Below is a small trained network, with its code and all its weights. Each question gives an input and a class and asks what happens when units are switched off, that is, made to give their printed mean instead of their output.

import numpy as np


def w(rows, s, z=0):
    codes = np.array(rows[::2]) - 128.0
    scale = np.full(codes.shape[1], s)
    scale[-1] = z or s
    return codes * scale


def norm(h):
    return h / np.sqrt((h * h).mean(-1, keepdims=True) + 1e-5)


def f(y):
    return np.maximum(y, 0)


def log_softmax(a):
    a = a - a.max(-1, keepdims=True)
    return a - np.log(np.exp(a).sum(-1, keepdims=True))


def net(x, mask):
    res = np.array(x, float).reshape(1, 4) / 4 @ E
    u = 0
    for l in range(4):
        y = f(norm(res) @ A[l][:, :-1].T + A[l][:, -1])
        res = res + np.where(mask[u : u + 7], y, B[l][:, -1]) @ B[l][:, :-1]
        u += 7
    return log_softmax(norm(res)[-1] @ U[:, :-1].T + U[:, -1])


A, B = {}, {}
E = w([
[224,102,125,75,196,133,181,255,120,74],'x0',
[117,152,183,109,92,122,148,103,147,24],'x1',
[42,160,89,134,106,138,175,202,187,129],'x2',
[139,53,61,73,130,117,157,84,164,98],'x3',
],0.0095)
A[0] = w([
[220,99,159,98,144,143,183,171,91,126,239],'0.n0',
[182,130,96,125,124,78,95,124,103,177,153],'0.n1',
[50,77,227,83,149,116,51,11,124,190,55],'0.n2',
[225,190,173,164,123,94,147,26,176,24,41],'0.n3',
[190,102,111,139,175,224,89,94,113,210,10],'0.n4',
[168,253,241,132,88,105,112,173,61,199,3],'0.n5',
[125,5,58,116,135,72,133,51,157,68,10],'0.n6',
],0.0061,0.0025)
B[0] = w([
[122,161,130,133,56,196,1,136,170,152,253],'0.n0',
[137,100,161,98,191,73,131,69,170,159,174],'0.n1',
[180,140,193,41,101,198,74,199,201,147,211],'0.n2',
[63,76,64,181,229,54,111,129,128,119,201],'0.n3',
[42,124,123,157,170,50,173,149,163,45,174],'0.n4',
[189,115,91,159,84,142,225,95,135,110,203],'0.n5',
[158,92,100,175,36,145,197,139,88,134,201],'0.n6',
],0.0077,0.0067)
A[1] = w([
[115,154,254,222,186,171,126,141,40,150,142],'1.n0',
[196,106,173,105,191,91,86,46,56,135,61],'1.n1',
[140,151,79,138,136,81,127,136,160,209,4],'1.n2',
[93,143,169,118,106,44,129,119,95,25,48],'1.n3',
[151,94,127,164,90,162,199,121,63,133,139],'1.n4',
[107,111,164,149,120,165,105,145,216,74,165],'1.n5',
[131,103,116,120,194,133,136,133,90,231,76],'1.n6',
],0.0087,0.0035)
B[1] = w([
[121,47,99,78,21,123,183,152,97,101,194],'1.n0',
[88,87,120,99,140,87,107,248,223,116,190],'1.n1',
[78,99,153,143,176,113,117,53,92,128,165],'1.n2',
[121,84,125,123,198,75,153,126,65,144,169],'1.n3',
[174,136,120,165,89,113,141,137,170,187,165],'1.n4',
[111,135,127,183,154,118,94,82,72,165,254],'1.n5',
[100,131,166,112,128,91,161,89,17,60,170],'1.n6',
],0.011,0.0068)
A[2] = w([
[193,163,149,103,226,176,116,181,104,51,176],'2.n0',
[43,159,111,141,144,125,194,66,124,173,6],'2.n1',
[69,93,129,130,223,35,185,123,21,106,90],'2.n2',
[145,161,118,188,188,109,80,97,103,194,106],'2.n3',
[120,168,178,154,131,199,199,164,71,135,69],'2.n4',
[3,226,69,169,188,130,203,174,164,155,11],'2.n5',
[200,128,131,100,182,174,144,210,54,102,221],'2.n6',
],0.0074,0.0024)
B[2] = w([
[105,216,177,84,93,183,75,72,40,207,203],'2.n0',
[193,107,188,87,148,147,107,134,195,74,199],'2.n1',
[13,129,102,177,242,93,144,136,118,163,254],'2.n2',
[162,97,101,185,123,172,200,146,183,231,177],'2.n3',
[98,21,75,72,117,54,231,126,191,144,172],'2.n4',
[235,27,200,77,121,40,9,250,173,70,209],'2.n5',
[63,200,165,127,54,205,41,2,75,146,239],'2.n6',
],0.0072,0.006)
A[3] = w([
[52,152,195,145,144,87,177,193,65,107,212],'3.n0',
[127,92,2,21,153,137,155,89,132,139,131],'3.n1',
[136,140,166,84,177,131,122,203,202,30,4],'3.n2',
[148,138,109,192,102,163,150,187,166,226,244],'3.n3',
[64,124,212,120,103,101,124,35,205,139,108],'3.n4',
[207,52,141,109,90,158,186,108,137,93,166],'3.n5',
[117,71,49,83,105,206,196,112,147,36,153],'3.n6',
],0.0081,0.0023)
B[3] = w([
[142,137,101,186,160,90,165,50,101,124,236],'3.n0',
[124,234,174,236,56,115,197,117,71,34,195],'3.n1',
[159,104,96,100,170,82,77,220,134,147,191],'3.n2',
[153,102,102,152,192,178,163,64,171,108,242],'3.n3',
[172,228,113,91,157,210,82,167,2,124,253],'3.n4',
[150,191,117,140,132,77,246,184,134,151,220],'3.n5',
[100,131,160,114,60,97,163,162,70,231,192],'3.n6',
],0.0072,0.0051)
U = w([
[131,174,168,113,84,248,48,98,85,157,177],'0',
[22,119,141,172,166,77,125,91,52,111,184],'1',
[145,131,118,165,30,114,221,137,96,144,172],'2',
[154,85,151,110,134,71,58,215,147,106,149],'3',
[163,120,107,189,186,163,170,103,174,159,147],'4',
[119,174,104,83,158,153,143,75,195,24,1],'5',
[110,145,157,116,143,177,154,111,165,46,39],'6',
[113,182,99,108,151,153,137,117,166,57,23],'7',
],0.016,0.0053)

Each question gives the input, the list of numbers given to net, and the class t.
The units are the neurons (one row each of A and B). Each row of codes is followed by its name. A weight is (code - 128) times the scale printed after its matrix; where a second scale follows, it is the last column's (A, B and U).
mask holds one flag per neuron, layer by layer. A switched-off neuron (its flag False) gives its mean, the last column of its row in B, instead of its output. The means were averaged over made-up inputs and are rounded, as every weight is.
A unit's drop is (log p(t) with every unit on - log p(t) with that unit switched off) / (log p(t) with every unit on - log p(t) with every unit switched off).
most important unit: the unit with the biggest drop
k most important neurons: the k neurons with the biggest drops, biggest first
top k neurons in layer l: the k neurons of layer l with the biggest drops, biggest first
drop of u: that unit's drop, to one decimal
input [8,-7,-3,-8], class 0: 2 most important neurons : 2.n6, 0.n0
input [5,-2,-4,-7], class 2: 3 most important neurons : 1.n0, 0.n2, 0.n5
input [0,-8,3,7], class 1: most important unit : 2.n2
input [-2,1,6,5], class 3: 2 most important neurons : 2.n5, 1.n0
input [-3,3,4,2], class 3: 4 most important neurons : 0.n0, 2.n5, 2.n1, 2.n6
input [-3,8,3,8], class 1: top 2 neurons in layer 0 : 0.n3, 0.n5
input [0,-8,7,6], class 1: 2 most important neurons : 1.n6, 1.n2
input [8,-8,-4,-1], class 0: 3 most important neurons : 0.n0, 2.n6, 0.n3
input [-1,3,-4,-4], class 2: 4 most important neurons : 1.n0, 0.n5, 0.n4, 2.n5
input [2,8,6,4], class 1: 2 most important neurons : 1.n3, 2.n2
input [-4,7,-8,6], class 3: 2 most important neurons : 1.n1, 0.n2
input [4,7,8,0], class 3: 2 most important neurons : 2.n5, 1.n6
input [-4,4,1,4], class 0: 3 most important neurons : 0.n2, 3.n4, 0.n4
input [-6,-2,2,-5], class 0: top 2 neurons in layer 0 : 0.n2, 0.n6
input [2,-1,1,-4], class 2: 3 most important neurons : 2.n2, 0.n2, 0.n3
input [7,-2,4,-8], class 2: most important unit : 1.n0
input [-1,6,7,-7], class 2: top 4 neurons in layer 0 : 0.n5, 0.n3, 0.n4, 0.n1
input [6,7,7,-6], class 1: 2 most important neurons : 0.n2, 0.n6
input [-4,0,1,-5], class 2: 2 most important neurons : 0.n0, 1.n0
input [-3,7,2,8], class 2: 2 most important neurons : 0.n6, 0.n4
input [7,-8,-3,-8], class 1: most important unit : 1.n6
input [-7,5,-3,8], class 2: top 3 neurons in layer 2 : 2.n6, 2.n0, 2.n2
input [2,5,-8,-6], class 3: top 2 neurons in layer 0 : 0.n3, 0.n6
input [2,5,-2,4], class 1: top 2 neurons in layer 0 : 0.n3, 0.n5
input [-2,-3,-2,-2], class 4: top 2 neurons in layer 0 : 0.n2, 0.n4
input [-3,-5,6,-1], class 3: top 4 neurons in layer 2 : 2.n5, 2.n1, 2.n6, 2.n0
input [4,0,-2,3], class 0: most important unit : 0.n0
input [-2,-5,-8,7], class 3: top 2 neurons in layer 1 : 1.n1, 1.n0
input [-4,1,8,3], class 3: drop of 2.n5 : 0.9
